Below is a small trained network, with its code and all its weights. Each question gives an input and a target symbol and asks what happens when units are switched off, that is, made to give their printed mean instead of their output.

import numpy as np


def w(rows, s, z=0):
    codes = np.array(rows[::2]) - 128.0
    scale = np.full(codes.shape[1], s)
    scale[-1] = z or s
    return codes * scale


def norm(h):
    return h / np.sqrt((h * h).mean(-1, keepdims=True) + 1e-5)


def f(y):
    return y / 2 * (1 + np.tanh(0.7978845608 * (y + 0.044715 * y**3)))


def softmax(a):
    e = np.exp(a - a.max(-1, keepdims=True))
    return e / e.sum(-1, keepdims=True)


def log_softmax(a):
    a = a - a.max(-1, keepdims=True)
    return a - np.log(np.exp(a).sum(-1, keepdims=True))


def net(x, mask):
    ids = ['Παζηθμξτψ'.index(c) for c in x.split()]
    T = len(ids)
    res = E[ids] + P[:T]
    u = 0
    for l in range(2):
        q, k, v = (norm(res) @ M[l].T for M in (Q, K, V))
        z = softmax(np.where(np.tri(T) > 0, q @ k.T / 3**0.5, -1e9)) @ v
        res = res + np.where(mask[u], z, O[l][:, -1]) @ O[l][:, :-1]
        u += 1
        y = f(norm(res) @ A[l][:, :-1].T + A[l][:, -1])
        res = res + np.where(mask[u : u + 4], y, B[l][:, -1]) @ B[l][:, :-1]
        u += 4
    return log_softmax(norm(res)[-1] @ U[:, :-1].T + U[:, -1])


Q, K, V, O, A, B = {}, {}, {}, {}, {}, {}
E = w([
[66,160,28,91,138,82,87,150],'Π',
[130,92,105,192,156,174,102,124],'α',
[154,163,60,205,60,86,112,119],'ζ',
[112,101,56,215,169,105,80,165],'η',
[160,105,154,63,90,153,215,86],'θ',
[93,5,193,68,211,92,114,161],'μ',
[131,131,234,105,75,173,94,125],'ξ',
[154,121,188,161,136,85,89,36],'τ',
[136,68,112,214,44,107,211,163],'ψ',
],0.02)
P = w([
[164,93,83,61,22,200,79,201],'0',
[96,169,165,142,147,136,5,117],'1',
[32,121,112,188,135,53,173,57],'2',
[118,117,164,35,138,202,165,122],'3',
[123,165,127,159,175,117,61,160],'4',
[32,126,109,164,140,46,181,72],'5',
[122,119,160,28,156,197,171,138],'6',
[137,155,120,169,188,102,76,172],'7',
[32,123,114,166,131,41,198,87],'8',
[128,116,155,28,166,197,181,160],'9',
[143,142,132,178,207,88,85,166],'10',
[31,121,113,155,133,29,207,100],'11',
[142,110,153,22,165,197,186,176],'12',
[142,138,128,187,209,83,95,159],'13',
],0.011)
Q[0] = w([
[168,181,100,92,135,154,31,69],'L0H0',
[44,120,138,179,26,87,18,158],'L0H0',
[155,112,112,199,91,76,6,254],'L0H0',
],0.0084)
K[0] = w([
[112,216,135,71,135,83,62,14],'L0H0',
[205,83,2,249,164,136,79,206],'L0H0',
[125,188,64,207,94,112,80,169],'L0H0',
],0.0091)
V[0] = w([
[113,97,122,111,101,147,131,95],'L0H0',
[187,175,254,97,189,98,193,143],'L0H0',
[223,142,143,123,162,108,178,32],'L0H0',
],0.0064)
O[0] = w([
[21,112,19,55,2,230,90,172,125],'L0H0',
[87,164,91,181,14,157,23,113,2],'L0H0',
[154,105,139,156,173,106,191,174,101],'L0H0',
],0.0073,0.0061)
A[0] = w([
[173,71,126,103,152,83,197,145,123],'L0N0',
[153,164,105,124,67,155,132,78,2],'L0N1',
[133,64,157,70,160,246,153,172,125],'L0N2',
[170,168,86,99,66,149,201,116,121],'L0N3',
],0.011,0.0035)
B[0] = w([
[127,94,100,149,139,161,76,19,253],'L0N0',
[179,115,125,255,40,64,116,111,141],'L0N1',
[167,209,117,253,168,125,140,173,200],'L0N2',
[130,141,251,82,241,93,69,149,214],'L0N3',
],0.009,0.007)
Q[1] = w([
[137,148,136,130,122,206,92,173],'L1H0',
[228,139,114,132,124,161,3,188],'L1H0',
[96,75,104,153,48,121,137,113],'L1H0',
],0.014)
K[1] = w([
[7,136,172,180,97,95,130,174],'L1H0',
[41,203,155,186,186,78,140,21],'L1H0',
[97,94,110,137,7,146,132,125],'L1H0',
],0.011)
V[1] = w([
[150,46,87,147,57,122,62,57],'L1H0',
[84,235,93,134,113,254,73,97],'L1H0',
[115,10,194,231,69,98,157,180],'L1H0',
],0.0071)
O[1] = w([
[203,133,64,107,53,156,92,49,176],'L1H0',
[251,154,100,161,146,186,130,156,1],'L1H0',
[185,41,118,116,103,118,101,188,163],'L1H0',
],0.015,0.0055)
A[1] = w([
[119,70,68,134,164,83,193,113,94],'L1N0',
[115,201,166,176,225,119,103,153,97],'L1N1',
[2,113,100,80,45,117,81,84,3],'L1N2',
[138,174,163,117,181,142,96,220,61],'L1N3',
],0.0091,0.0022)
B[1] = w([
[144,117,246,48,101,162,122,118,210],'L1N0',
[181,127,74,120,71,90,148,130,254],'L1N1',
[164,155,52,135,163,228,164,172,198],'L1N2',
[105,107,103,23,131,144,130,113,151],'L1N3',
],0.014,0.0066)
U = w([
[83,164,81,236,123,87,141,170,252],'Π',
[219,154,182,36,120,163,210,178,106],'α',
[8,114,56,71,111,171,190,113,208],'ζ',
[177,183,204,24,189,181,7,36,66],'η',
[78,65,186,173,143,99,187,216,173],'θ',
[104,145,241,128,65,157,38,196,217],'μ',
[254,76,89,163,229,172,174,132,30],'ξ',
[162,54,63,69,33,180,93,70,68],'τ',
[59,19,51,105,91,45,84,183,65],'ψ',
],0.0068,0.0042)

Each question gives the input, a string of symbols that net reads in full, and the target symbol t.
The units are the heads (3 rows each of Q, K, V and O) and the neurons (one row each of A and B). Each row of codes is followed by its name. A weight is (code - 128) times the scale printed after its matrix; where a second scale follows, it is the last column's (O, A, B and U).
mask holds one flag per unit, layer by layer, with each layer's heads first. A switched-off unit (its flag False) gives its mean, the last column of its rows in O or B, instead of its output. The means were averaged over made-up inputs and are rounded, as every weight is.
A unit's drop is (log p(t) with every unit on - log p(t) with that unit switched off) / (log p(t) with every unit on - log p(t) with every unit switched off).
The circuit of an input: a set's keep is (log p(t) with only the set's units on - log p(t) with every unit switched off) / (log p(t) with every unit on - log p(t) with every unit switched off). Starting from all 10 units, units are removed one at a time, each time the one whose removal leaves the highest keep (on an exact tie, the one counted first), for as long as the keep stays at least 0.8.
units of the circuit, in order: the units of the circuit, biggest drop first
most important unit: the unit with the biggest drop
k most important neurons: the k neurons with the biggest drops, biggest first
top k neurons in layer l: the k neurons of layer l with the biggest drops, biggest first
input η τ τ τ τ η ζ θ ζ, target η: most important unit	L0H0
input θ ψ ξ, target θ: 3 most important neurons	[L0N3 L0N0 L0N2]
input θ ξ τ τ α ζ ζ ξ Π ζ τ θ, target θ: units of the circuit, in order	[L0N3 L1H0 L0N2]
input ξ τ ζ η τ ξ μ η α ζ α τ τ, target τ: 3 most important neurons	[L0N3 L0N2 L0N1]
input θ α ζ τ τ η, target θ: units of the circuit, in order	[L1H0 L1N0 L0N2]
input θ τ τ, target θ: units of the circuit, in order	[L1H0 L0N3 L0N2]
input ζ ζ Π ζ ζ μ, target ζ: 3 most important neurons	[L0N3 L1N2 L0N2]
input Π ζ ζ ζ ζ τ, target Π: units of the circuit, in order	[L1H0 L1N0 L0N0]
input ψ μ ζ ζ θ Π η τ ζ ψ μ τ, target ψ: units of the circuit, in order	[L1H0 L0N3]
input ζ θ α, target ζ: 2 most important neurons	[L0N3 L0N2]
input τ μ ζ τ τ θ μ η Π, target τ: units of the circuit, in order	[L1H0 L0N3]
input ζ η τ ζ ψ, target τ: 2 most important neurons	[L0N0 L0N2]
input ζ Π τ, target ζ: 3 most important neurons	[L0N3 L1N2 L0N2]
input ψ τ τ, target ψ: units of the circuit, in order	[L1H0]
input τ τ η μ τ η Π ψ ζ ξ, target μ: top 3 neurons in layer 0	[L0N2 L0N0 L0N3]
input τ ζ ζ α η μ τ η ζ η ξ ζ, target τ: units of the circuit, in order	[L1H0 L0N2]
input τ ζ θ, target τ: units of the circuit, in order	[L1H0 L0H0]
input ζ ξ ψ τ τ τ ζ ψ η μ θ, target μ: 2 most important neurons	[L0N3 L0N1]
input η ζ η τ μ η τ ζ η, target η: top 2 neurons in layer 1	[L1N0 L1N1]
input η α θ, target η: most important unit	L0N3
input ζ η θ ψ η θ τ τ α ζ ζ μ, target ζ: top 3 neurons in layer 0	[L0N3 L0N2 L0N0]
input ζ ζ ξ, target ζ: top 2 neurons in layer 0	[L0N3 L0N1]
input θ η ζ, target θ: 2 most important neurons	[L0N3 L0N2]
input ζ θ ζ ξ θ ζ τ τ τ, target ζ: top 2 neurons in layer 0	[L0N2 L0N3]
input ζ τ η η ξ θ Π ζ τ η ψ, target τ: units of the circuit, in order	[L0N2 L1H0]
input ζ ζ ζ ζ α α τ θ, target μ: top 3 neurons in layer 0	[L0N1 L0N3 L0N2]
input ζ ζ τ ζ η α ψ τ ξ, target ζ: top 2 neurons in layer 0	[L0N3 L0N2]
input α ψ Π ζ τ ζ, target α: 3 most important neurons	[L0N3 L0N2 L1N0]
input ζ α μ η τ η, target ζ: 3 most important neurons	[L0N3 L0N2 L1N2]
input τ ζ τ α η ζ ζ ξ, target α: units of the circuit, in order	[L1N1 L0N0 L0N2]
